Below is a small trained network, with its code and all its weights. Each question gives an input and a target symbol and asks what happens when units are switched off, that is, made to give their printed mean instead of their output.

import numpy as np


def w(rows, s, z=0):
    codes = np.array(rows[::2]) - 128.0
    scale = np.full(codes.shape[1], s)
    scale[-1] = z or s
    return codes * scale


def f(y):
    return y / 2 * (1 + np.tanh(0.7978845608 * (y + 0.044715 * y**3)))


def softmax(a):
    e = np.exp(a - a.max(-1, keepdims=True))
    return e / e.sum(-1, keepdims=True)


def log_softmax(a):
    a = a - a.max(-1, keepdims=True)
    return a - np.log(np.exp(a).sum(-1, keepdims=True))


def net(x, mask):
    ids = ['Ξβδεθλστ'.index(c) for c in x.split()]
    T = len(ids)
    res = E[ids] + P[:T]
    r = res
    for j in range(3):
        rows = slice(2 * j, 2 * j + 2)
        q, k, v = (r @ M[0][rows].T for M in (Q, K, V))
        z = softmax(np.where(np.tri(T) > 0, q @ k.T / 2**0.5, -1e9)) @ v
        o = O[0][rows]
        res = res + np.where(mask[j], z, o[:, -1]) @ o[:, :-1]
    y = f(res @ A[0][:, :-1].T + A[0][:, -1])
    res = res + np.where(mask[3:15], y, B[0][:, -1]) @ B[0][:, :-1]
    return log_softmax(res[-1] @ U[:, :-1].T + U[:, -1])


Q, K, V, O, A, B = {}, {}, {}, {}, {}, {}
E = w([
[143,194,142,66,120],'Ξ',
[191,93,154,101,104],'β',
[174,152,128,209,127],'δ',
[156,1,165,61,140],'ε',
[186,92,142,44,91],'θ',
[86,216,167,84,194],'λ',
[110,211,109,236,31],'σ',
[12,127,200,202,161],'τ',
],0.0095)
P = w([
[106,168,160,130,32],'0',
[162,151,238,149,113],'1',
[165,143,254,147,141],'2',
[146,143,222,120,129],'3',
[84,123,140,52,81],'4',
[59,136,91,97,93],'5',
[141,140,108,159,129],'6',
[168,130,128,208,170],'7',
[200,107,166,214,191],'8',
],0.0082)
Q[0] = w([
[219,158,245,177,191],'head 1',
[136,146,171,87,78],'head 1',
[195,144,227,170,155],'head 2',
[108,110,111,161,128],'head 2',
[191,66,137,118,69],'head 3',
[57,114,55,108,150],'head 3',
],0.011)
K[0] = w([
[71,101,5,148,132],'head 1',
[87,137,167,165,136],'head 1',
[81,145,15,130,119],'head 2',
[130,118,135,77,140],'head 2',
[76,164,125,97,222],'head 3',
[219,142,179,155,128],'head 3',
],0.012)
V[0] = w([
[204,153,99,167,112],'head 1',
[55,130,153,195,193],'head 1',
[137,109,120,10,129],'head 2',
[172,55,154,127,145],'head 2',
[142,212,126,96,183],'head 3',
[213,104,125,115,101],'head 3',
],0.012)
O[0] = w([
[171,191,2,15,98,123],'head 1',
[25,48,83,200,155,47],'head 1',
[163,163,209,127,179,9],'head 2',
[242,108,123,237,146,65],'head 2',
[88,197,112,75,225,43],'head 3',
[207,146,102,126,112,192],'head 3',
],0.01,0.0016)
A[0] = w([
[188,189,37,130,109,116],'neuron 1',
[140,124,192,129,190,169],'neuron 2',
[220,185,120,109,168,170],'neuron 3',
[57,104,166,211,145,6],'neuron 4',
[190,17,120,29,202,253],'neuron 5',
[120,139,105,130,117,88],'neuron 6',
[88,64,72,7,139,243],'neuron 7',
[106,152,78,127,97,35],'neuron 8',
[118,102,142,98,122,105],'neuron 9',
[124,111,176,93,76,192],'neuron 10',
[89,112,1,142,93,36],'neuron 11',
[157,142,116,192,114,214],'neuron 12',
],0.0075,0.0024)
B[0] = w([
[138,34,57,33,124,197],'neuron 1',
[99,79,196,169,159,206],'neuron 2',
[217,43,147,6,112,246],'neuron 3',
[183,66,109,29,88,206],'neuron 4',
[182,207,49,172,169,255],'neuron 5',
[127,113,122,135,141,119],'neuron 6',
[89,180,179,159,2,245],'neuron 7',
[120,94,127,136,184,135],'neuron 8',
[124,169,133,139,139,137],'neuron 9',
[112,183,136,177,117,227],'neuron 10',
[102,60,169,54,155,178],'neuron 11',
[78,104,102,95,50,200],'neuron 12',
],0.0051,0.0039)
U = w([
[103,137,193,91,54,195],'Ξ',
[157,103,140,165,121,215],'β',
[128,2,53,96,197,136],'δ',
[193,125,149,151,139,4],'ε',
[189,95,102,85,163,8],'θ',
[105,214,172,97,216,92],'λ',
[118,188,4,155,91,162],'σ',
[35,128,168,214,151,99],'τ',
],0.0059,0.004)

Each question gives the input, a string of symbols that net reads in full, and the target symbol t.
The units are the heads (2 rows each of Q, K, V and O) and the neurons (one row each of A and B). Each row of codes is followed by its name. A weight is (code - 128) times the scale printed after its matrix; where a second scale follows, it is the last column's (O, A, B and U).
mask holds one flag per unit, heads first, then neurons. A switched-off unit (its flag False) gives its mean, the last column of its rows in O or B, instead of its output. The means were averaged over made-up inputs and are rounded, as every weight is.
A unit's drop is (log p(t) with every unit on - log p(t) with that unit switched off) / (log p(t) with every unit on - log p(t) with every unit switched off).
The circuit of an input: a set's keep is (log p(t) with only the set's units on - log p(t) with every unit switched off) / (log p(t) with every unit on - log p(t) with every unit switched off). Starting from the 12 units with the biggest drops (on a tie, the unit counted first), units are removed one at a time, each time the one whose removal leaves the highest keep (on an exact tie, the one counted first), for as long as the keep stays at least 0.8.
units of the circuit, in order: the units of the circuit, biggest drop first
most important unit: the unit with the biggest drop
k most important neurons: the k neurons with the biggest drops, biggest first
heads that matter: for each layer, one digit per head in row order, 1 if its drop is at least 0.15 and else 0, layers parted by /
drop of u: that unit's drop, to one decimal
input δ σ Ξ δ, target σ: units of the circuit, in order -> (head 2; head 1)
input τ β β, target δ: heads that matter -> 100
input θ λ β τ β σ σ β ε, target σ: units of the circuit, in order -> (neuron 5; head 2; head 1; neuron 7)
input θ λ Ξ Ξ, target λ: most important unit -> head 3
input ε τ σ δ τ τ σ β σ, target δ: units of the circuit, in order -> (head 1; head 2; neuron 11; neuron 7)
input β θ β, target θ: heads that matter -> 101
input τ β δ, target δ: 2 most important neurons -> (neuron 4; neuron 7)
input β ε δ θ, target θ: heads that matter -> 111
input λ ε τ β, target τ: units of the circuit, in order -> (head 1; head 3)
input λ τ θ, target τ: units of the circuit, in order -> (head 1; head 3)
input τ τ λ θ σ τ λ, target τ: 2 most important neurons -> (neuron 3; neuron 1)
input ε τ τ δ δ σ, target δ: 3 most important neurons -> (neuron 4; neuron 11; neuron 7)
input τ ε τ β, target δ: drop of neuron 4 -> 0.7
input Ξ β λ β, target λ: drop of head 3 -> 0.5
input σ Ξ ε, target σ: most important unit -> neuron 5
input λ λ β ε, target λ: drop of neuron 8 -> 0.0
